Here is a tiny trained network, its code and every weight. The questions are about switching its units off for an input and a class, where a switched-off unit gives its printed mean instead of its output.

import numpy as np


def w(rows, s, z=0):
    codes = np.array(rows[::2]) - 128.0
    scale = np.full(codes.shape[1], s)
    scale[-1] = z or s
    return codes * scale


def norm(h):
    return h / np.sqrt((h * h).mean(-1, keepdims=True) + 1e-5)


def f(y):
    return np.maximum(y, 0)


def log_softmax(a):
    a = a - a.max(-1, keepdims=True)
    return a - np.log(np.exp(a).sum(-1, keepdims=True))


def net(x, mask):
    res = np.array(x, float).reshape(1, 4) / 4 @ E
    u = 0
    for l in range(3):
        y = f(norm(res) @ A[l][:, :-1].T + A[l][:, -1])
        res = res + np.where(mask[u : u + 13], y, B[l][:, -1]) @ B[l][:, :-1]
        u += 13
    return log_softmax(norm(res)[-1] @ U[:, :-1].T + U[:, -1])


A, B = {}, {}
E = w([
[175,33,124,63,86,138],'x0',
[167,135,157,170,220,80],'x1',
[2,128,83,57,162,92],'x2',
[119,112,189,111,143,178],'x3',
],0.0073)
A[0] = w([
[132,181,155,192,159,234,45],'L0N1',
[21,170,91,73,93,110,172],'L0N2',
[161,75,155,50,129,217,154],'L0N3',
[134,222,2,119,157,178,99],'L0N4',
[94,81,186,150,174,100,5],'L0N5',
[219,77,154,109,182,150,208],'L0N6',
[195,131,138,207,116,103,167],'L0N7',
[176,199,4,145,146,108,67],'L0N8',
[169,151,92,131,75,88,91],'L0N9',
[121,169,78,221,115,115,117],'L0N10',
[54,99,178,92,90,120,203],'L0N11',
[146,129,91,99,178,56,61],'L0N12',
[152,81,99,118,113,110,49],'L0N13',
],0.0076,0.0023)
B[0] = w([
[114,185,157,102,176,188,194],'L0N1',
[168,156,172,151,118,21,254],'L0N2',
[142,112,50,97,152,165,228],'L0N3',
[2,117,159,155,120,135,197],'L0N4',
[135,37,106,84,154,35,153],'L0N5',
[60,129,152,48,167,64,223],'L0N6',
[174,148,89,187,110,155,221],'L0N7',
[125,82,107,208,138,112,193],'L0N8',
[206,101,140,125,82,72,167],'L0N9',
[111,132,143,180,127,184,203],'L0N10',
[156,206,93,92,172,189,204],'L0N11',
[114,112,152,154,107,187,170],'L0N12',
[140,89,170,91,107,199,150],'L0N13',
],0.0069,0.0055)
A[1] = w([
[89,132,45,49,78,98,66],'L1N1',
[179,28,112,118,75,68,147],'L1N2',
[142,155,77,166,145,112,118],'L1N3',
[101,205,191,117,155,191,130],'L1N4',
[232,119,85,14,52,136,38],'L1N5',
[151,185,104,144,122,135,118],'L1N6',
[215,109,172,132,159,117,155],'L1N7',
[98,167,126,67,179,144,127],'L1N8',
[197,122,199,129,205,155,114],'L1N9',
[40,144,183,100,129,96,162],'L1N10',
[116,59,187,107,254,89,47],'L1N11',
[133,170,150,164,98,54,168],'L1N12',
[136,60,107,127,223,112,3],'L1N13',
],0.0086,0.0028)
B[1] = w([
[242,114,132,71,110,115,201],'L1N1',
[66,209,128,151,148,197,206],'L1N2',
[143,94,168,105,106,170,171],'L1N3',
[37,198,136,235,125,184,217],'L1N4',
[81,193,128,111,20,154,254],'L1N5',
[133,63,158,122,111,164,169],'L1N6',
[88,109,153,77,53,49,198],'L1N7',
[185,121,115,217,136,130,206],'L1N8',
[85,136,133,97,97,60,209],'L1N9',
[193,100,60,113,156,98,224],'L1N10',
[116,49,254,163,154,34,225],'L1N11',
[105,102,129,81,117,126,212],'L1N12',
[52,89,209,160,140,158,176],'L1N13',
],0.0073,0.0056)
A[2] = w([
[147,79,178,22,138,102,143],'L2N1',
[196,38,125,231,93,143,96],'L2N2',
[70,100,97,67,104,89,134],'L2N3',
[112,152,161,125,201,254,116],'L2N4',
[114,91,166,121,172,65,101],'L2N5',
[178,154,192,128,129,193,61],'L2N6',
[131,186,137,147,180,212,3],'L2N7',
[169,140,101,79,238,152,161],'L2N8',
[183,106,199,173,184,98,110],'L2N9',
[80,182,88,185,112,91,130],'L2N10',
[111,143,203,77,183,106,56],'L2N11',
[57,119,154,139,182,53,42],'L2N12',
[162,135,22,74,135,29,22],'L2N13',
],0.0094,0.0042)
B[2] = w([
[125,36,37,243,221,125,222],'L2N1',
[125,86,79,51,238,84,184],'L2N2',
[194,185,98,74,152,196,205],'L2N3',
[125,201,82,191,246,176,191],'L2N4',
[151,139,140,94,43,126,228],'L2N5',
[61,138,138,183,188,51,168],'L2N6',
[40,237,178,147,227,243,167],'L2N7',
[55,54,223,238,61,117,148],'L2N8',
[85,169,124,80,93,76,222],'L2N9',
[159,55,182,81,84,199,252],'L2N10',
[98,20,129,211,101,96,187],'L2N11',
[123,99,151,141,1,147,254],'L2N12',
[183,211,178,91,145,88,175],'L2N13',
],0.0074,0.0052)
U = w([
[143,74,53,137,209,198,101],'0',
[32,51,239,213,83,49,214],'1',
[179,224,110,22,25,189,184],'2',
[50,236,193,232,244,253,34],'3',
[240,165,85,51,242,9,3],'4',
],0.012,0.0048)

Each question gives the input, the list of numbers given to net, and the class t.
The units are the neurons (one row each of A and B). Each row of codes is followed by its name. A weight is (code - 128) times the scale printed after its matrix; where a second scale follows, it is the last column's (A, B and U).
mask holds one flag per neuron, layer by layer. A switched-off neuron (its flag False) gives its mean, the last column of its row in B, instead of its output. The means were averaged over made-up inputs and are rounded, as every weight is.
A unit's drop is (log p(t) with every unit on - log p(t) with that unit switched off) / (log p(t) with every unit on - log p(t) with every unit switched off).
The circuit of an input: a set's keep is (log p(t) with only the set's units on - log p(t) with every unit switched off) / (log p(t) with every unit on - log p(t) with every unit switched off). Starting from the 12 units with the biggest drops (on a tie, the unit counted first), units are removed one at a time, each time the one whose removal leaves the highest keep (on an exact tie, the one counted first), for as long as the keep stays at least 0.8.
units of the circuit, in order: the units of the circuit, biggest drop first
most important unit: the unit with the biggest drop
top k neurons: the k neurons with the biggest drops, biggest first
k most important neurons of layer l: the k neurons of layer l with the biggest drops, biggest first
drop when u is switched off: that unit's drop, to one decimal
input [5,3,2,-7], class 2: units of the circuit, in order => L2N3
input [8,0,-5,8], class 0: units of the circuit, in order => L2N1, L0N3
input [7,2,0,7], class 0: top 3 neurons => L0N3, L2N1, L0N2
input [5,3,-5,-1], class 2: top 2 neurons => L1N5, L0N7
input [-4,-3,4,-7], class 2: top 3 neurons => L2N3, L1N11, L1N4
input [8,3,3,-8], class 2: top 3 neurons => L1N5, L1N2, L0N4
input [-1,-7,3,8], class 3: top 2 neurons => L0N11, L1N4
input [2,-5,6,6], class 2: top 2 neurons => L0N11, L1N11
input [8,-5,1,6], class 0: 4 most important neurons of layer 0 => L0N3, L0N2, L0N7, L0N9
input [1,0,3,-1], class 4: top 2 neurons => L0N1, L2N13
input [2,-8,5,-6], class 4: 3 most important neurons of layer 1 => L1N1, L1N4, L1N10
input [-1,2,0,-7], class 0: top 2 neurons => L2N2, L1N11
input [-3,-6,6,-3], class 4: 2 most important neurons of layer 1 => L1N10, L1N1
input [-1,4,-4,-3], class 4: top 2 neurons => L0N7, L2N2
input [-8,4,4,0], class 1: most important unit => L0N11
input [1,-4,1,-6], class 2: top 2 neurons => L1N2, L0N6
input [3,-7,7,-6], class 4: 2 most important neurons of layer 1 => L1N1, L1N4
input [0,-1,3,-8], class 2: 3 most important neurons of layer 1 => L1N11, L1N4, L1N12
input [-2,0,-1,-5], class 0: 2 most important neurons of layer 2 => L2N2, L2N12
input [-3,-5,6,-6], class 2: most important unit => L0N4
input [-3,-6,-8,-6], class 0: drop when L0N2 is switched off => 0.2
input [-1,-7,-4,3], class 3: drop when L0N2 is switched off => 0.1
input [7,-2,8,2], class 4: drop when L0N6 is switched off => -0.1
input [-3,7,-2,4], class 1: drop when L0N13 is switched off => 0.0
